Below are the code and all the weights of a small trained network. Each question names an input and a target symbol and asks about switching units off, where a switched-off unit gives its printed mean instead of its output.

import numpy as np


def w(rows, s, z=0):
    codes = np.array(rows[::2]) - 128.0
    scale = np.full(codes.shape[1], s)
    scale[-1] = z or s
    return codes * scale


def norm(h):
    return h / np.sqrt((h * h).mean(-1, keepdims=True) + 1e-5)


def f(y):
    return np.maximum(y, 0)


def softmax(a):
    e = np.exp(a - a.max(-1, keepdims=True))
    return e / e.sum(-1, keepdims=True)


def log_softmax(a):
    a = a - a.max(-1, keepdims=True)
    return a - np.log(np.exp(a).sum(-1, keepdims=True))


def net(x, mask):
    ids = ['δεθλξστ'.index(c) for c in x.split()]
    T = len(ids)
    res = E[ids] + P[:T]
    u = 0
    for l in range(2):
        r = norm(res)
        for j in range(2):
            rows = slice(2 * j, 2 * j + 2)
            q, k, v = (r @ M[l][rows].T for M in (Q, K, V))
            z = softmax(np.where(np.tri(T) > 0, q @ k.T / 2**0.5, -1e9)) @ v
            o = O[l][rows]
            res = res + np.where(mask[u + j], z, o[:, -1]) @ o[:, :-1]
        u += 2
        y = f(norm(res) @ A[l][:, :-1].T + A[l][:, -1])
        res = res + np.where(mask[u : u + 12], y, B[l][:, -1]) @ B[l][:, :-1]
        u += 12
    return log_softmax(norm(res)[-1] @ U[:, :-1].T + U[:, -1])


Q, K, V, O, A, B = {}, {}, {}, {}, {}, {}
E = w([
[198,3,131,151,158,71,137],'δ',
[73,75,103,248,90,85,138],'ε',
[75,107,174,32,107,92,200],'θ',
[218,231,129,226,78,9,188],'λ',
[59,63,184,96,72,123,232],'ξ',
[57,140,142,169,128,48,123],'σ',
[183,198,111,158,78,96,254],'τ',
],0.014)
P = w([
[85,207,124,99,87,193,94],'0',
[164,40,86,117,143,82,173],'1',
[6,126,176,218,117,100,123],'2',
[141,79,56,103,144,87,142],'3',
[103,145,170,175,126,97,116],'4',
[140,90,71,126,147,99,139],'5',
[139,123,173,140,163,107,116],'6',
[138,70,81,127,143,95,165],'7',
[123,117,182,161,194,153,92],'8',
[159,69,76,117,144,109,151],'9',
[178,119,199,173,188,160,85],'10',
],0.024)
Q[0] = w([
[145,133,217,110,159,169,87],'0.h1',
[125,109,248,123,149,136,58],'0.h1',
[159,255,115,124,92,138,115],'0.h2',
[167,79,27,84,104,75,142],'0.h2',
],0.087)
K[0] = w([
[94,63,74,98,188,2,145],'0.h1',
[149,56,95,78,190,73,131],'0.h1',
[29,165,178,178,93,88,185],'0.h2',
[112,240,134,85,91,212,68],'0.h2',
],0.069)
V[0] = w([
[135,199,86,121,182,84,253],'0.h1',
[100,190,145,58,233,136,96],'0.h1',
[63,93,189,226,208,55,180],'0.h2',
[118,138,156,94,205,84,17],'0.h2',
],0.029)
O[0] = w([
[211,109,112,164,8,145,148,122],'0.h1',
[139,125,106,51,145,233,226,48],'0.h1',
[140,178,223,131,220,135,220,36],'0.h2',
[172,183,10,122,116,107,229,4],'0.h2',
],0.017,0.011)
A[0] = w([
[66,185,176,180,32,138,200,171],'0.n1',
[123,116,100,96,127,143,170,81],'0.n2',
[70,115,143,137,142,125,187,145],'0.n3',
[106,88,77,142,169,93,252,121],'0.n4',
[109,228,185,47,148,96,166,87],'0.n5',
[195,176,94,208,217,143,122,110],'0.n6',
[68,241,186,119,54,194,116,254],'0.n7',
[221,178,230,152,162,173,120,148],'0.n8',
[131,80,116,136,111,47,179,101],'0.n9',
[129,159,220,85,139,117,164,136],'0.n10',
[233,177,183,146,127,202,128,75],'0.n11',
[162,237,197,143,50,112,137,137],'0.n12',
],0.033,0.0063)
B[0] = w([
[2,120,162,140,138,64,100,187],'0.n1',
[107,99,35,101,107,129,115,148],'0.n2',
[92,73,123,154,165,96,126,150],'0.n3',
[65,69,85,59,177,66,107,158],'0.n4',
[25,132,150,158,123,163,60,167],'0.n5',
[195,144,168,127,177,181,152,174],'0.n6',
[108,221,181,92,152,122,29,167],'0.n7',
[235,213,226,135,126,86,170,253],'0.n8',
[150,112,84,75,99,108,146,155],'0.n9',
[156,163,201,102,238,72,176,204],'0.n10',
[207,224,150,138,114,74,116,183],'0.n11',
[104,190,149,230,149,90,100,215],'0.n12',
],0.039,0.026)
Q[1] = w([
[95,100,78,112,131,143,119],'1.h1',
[132,164,149,152,113,166,189],'1.h1',
[79,79,107,135,124,131,65],'1.h2',
[141,201,249,137,179,130,158],'1.h2',
],0.12)
K[1] = w([
[196,73,81,73,68,131,80],'1.h1',
[147,225,173,96,125,230,146],'1.h1',
[43,254,104,101,111,201,41],'1.h2',
[194,81,182,198,203,75,173],'1.h2',
],0.065)
V[1] = w([
[164,180,159,112,73,225,147],'1.h1',
[95,225,121,79,139,173,61],'1.h1',
[113,93,162,2,73,168,107],'1.h2',
[108,140,227,123,141,188,107],'1.h2',
],0.046)
O[1] = w([
[45,84,63,154,90,128,55,3],'1.h1',
[67,128,152,135,123,97,74,184],'1.h1',
[113,154,86,253,159,114,194,111],'1.h2',
[136,88,88,139,138,217,190,228],'1.h2',
],0.023,0.029)
A[1] = w([
[103,175,154,161,128,162,119,113],'1.n1',
[136,162,170,117,144,170,122,134],'1.n2',
[141,127,145,140,107,108,185,114],'1.n3',
[151,155,175,83,174,146,150,92],'1.n4',
[140,142,130,69,171,97,169,66],'1.n5',
[153,172,182,95,166,133,145,104],'1.n6',
[144,129,166,143,180,191,145,121],'1.n7',
[160,120,120,113,111,85,77,115],'1.n8',
[146,112,131,127,73,127,121,29],'1.n9',
[170,121,151,158,107,162,121,37],'1.n10',
[2,183,197,119,149,78,34,144],'1.n11',
[158,128,132,34,71,142,121,1],'1.n12',
],0.054,0.0072)
B[1] = w([
[141,106,133,97,126,123,170,161],'1.n1',
[150,133,115,155,148,84,116,173],'1.n2',
[106,127,138,115,147,140,96,154],'1.n3',
[159,205,120,172,150,86,103,192],'1.n4',
[189,104,130,78,88,94,129,173],'1.n5',
[167,191,165,195,144,102,102,209],'1.n6',
[120,163,166,94,52,155,162,172],'1.n7',
[128,174,164,131,149,138,168,151],'1.n8',
[149,122,130,147,133,135,56,136],'1.n9',
[121,79,153,100,130,130,135,145],'1.n10',
[2,93,199,113,224,37,112,253],'1.n11',
[88,194,90,73,189,194,120,138],'1.n12',
],0.066,0.062)
U = w([
[5,123,183,121,185,56,124,231],'δ',
[186,253,161,196,110,84,80,247],'ε',
[90,159,20,231,158,135,211,84],'θ',
[98,205,72,61,198,226,98,38],'λ',
[71,134,182,112,38,177,247,83],'ξ',
[174,98,58,29,117,53,173,51],'σ',
[142,36,156,159,89,148,34,50],'τ',
],0.007,0.0013)

Each question gives the input, a string of symbols that net reads in full, and the target symbol t.
The units are the heads (2 rows each of Q, K, V and O) and the neurons (one row each of A and B). Each row of codes is followed by its name. A weight is (code - 128) times the scale printed after its matrix; where a second scale follows, it is the last column's (O, A, B and U).
mask holds one flag per unit, layer by layer, with each layer's heads first. A switched-off unit (its flag False) gives its mean, the last column of its rows in O or B, instead of its output. The means were averaged over made-up inputs and are rounded, as every weight is.
A unit's drop is (log p(t) with every unit on - log p(t) with that unit switched off) / (log p(t) with every unit on - log p(t) with every unit switched off).
most important unit: the unit with the biggest drop
k most important neurons: the k neurons with the biggest drops, biggest first
top k neurons in layer l: the k neurons of layer l with the biggest drops, biggest first
which heads matter: for each layer, one digit per head in row order, 1 if its drop is at least 0.15 and else 0, layers parted by /
input σ λ σ θ δ ξ, target σ: which heads matter -> 11 / 00
input σ τ ξ λ, target σ: most important neuron -> [1.n11]
input λ σ θ ξ θ ε θ λ ε θ, target λ: top 2 neurons in layer 0 -> [0.n7; 0.n8]
input θ δ δ σ δ ε λ ε, target θ: top 2 neurons in layer 0 -> [0.n8; 0.n10]
input λ θ τ ξ τ λ, target λ: 4 most important neurons -> [0.n7; 0.n8; 1.n12; 0.n10]
input ε λ σ θ σ ξ δ σ δ θ, target ε: 3 most important neurons -> [1.n11; 0.n8; 0.n7]
input θ ε λ τ σ λ θ σ, target θ: 2 most important neurons -> [0.n8; 1.n11]
input σ τ τ τ ε ε δ δ λ σ, target σ: which heads matter -> 11 / 00
input λ ξ δ δ λ θ ξ σ θ σ, target λ: top 3 neurons in layer 0 -> [0.n7; 0.n8; 0.n10]
input τ ξ λ τ, target τ: which heads matter -> 11 / 01
input θ θ θ λ, target θ: 4 most important neurons -> [0.n8; 1.n11; 0.n7; 1.n6]
input ξ δ δ ε, target ξ: which heads matter -> 01 / 01
input τ λ σ ε ξ σ, target τ: which heads matter -> 11 / 01
input τ θ δ δ, target τ: most important neuron -> [1.n11]
input θ σ δ ξ σ σ, target θ: top 3 neurons in layer 0 -> [0.n8; 0.n7; 0.n10]
input ε τ σ τ σ ε θ σ, target ε: 3 most important neurons -> [0.n7; 0.n8; 1.n11]
input θ σ δ δ θ θ, target θ: 4 most important neurons -> [0.n8; 1.n11; 0.n7; 0.n10]
input λ ξ θ δ τ δ, target λ: which heads matter -> 11 / 00
input ε δ θ ε δ τ, target ε: 2 most important neurons -> [1.n11; 0.n8]
input θ λ θ ξ σ τ λ θ, target θ: most important unit -> 0.h2
input ξ δ δ σ σ λ, target ξ: 4 most important neurons -> [0.n8; 0.n10; 1.n11; 0.n12]
input ξ ξ δ τ, target ξ: 2 most important neurons -> [0.n8; 0.n10]
input θ σ λ ξ, target θ: which heads matter -> 01 / 01
input τ θ θ σ ε σ ξ ε, target τ: which heads matter -> 11 / 01
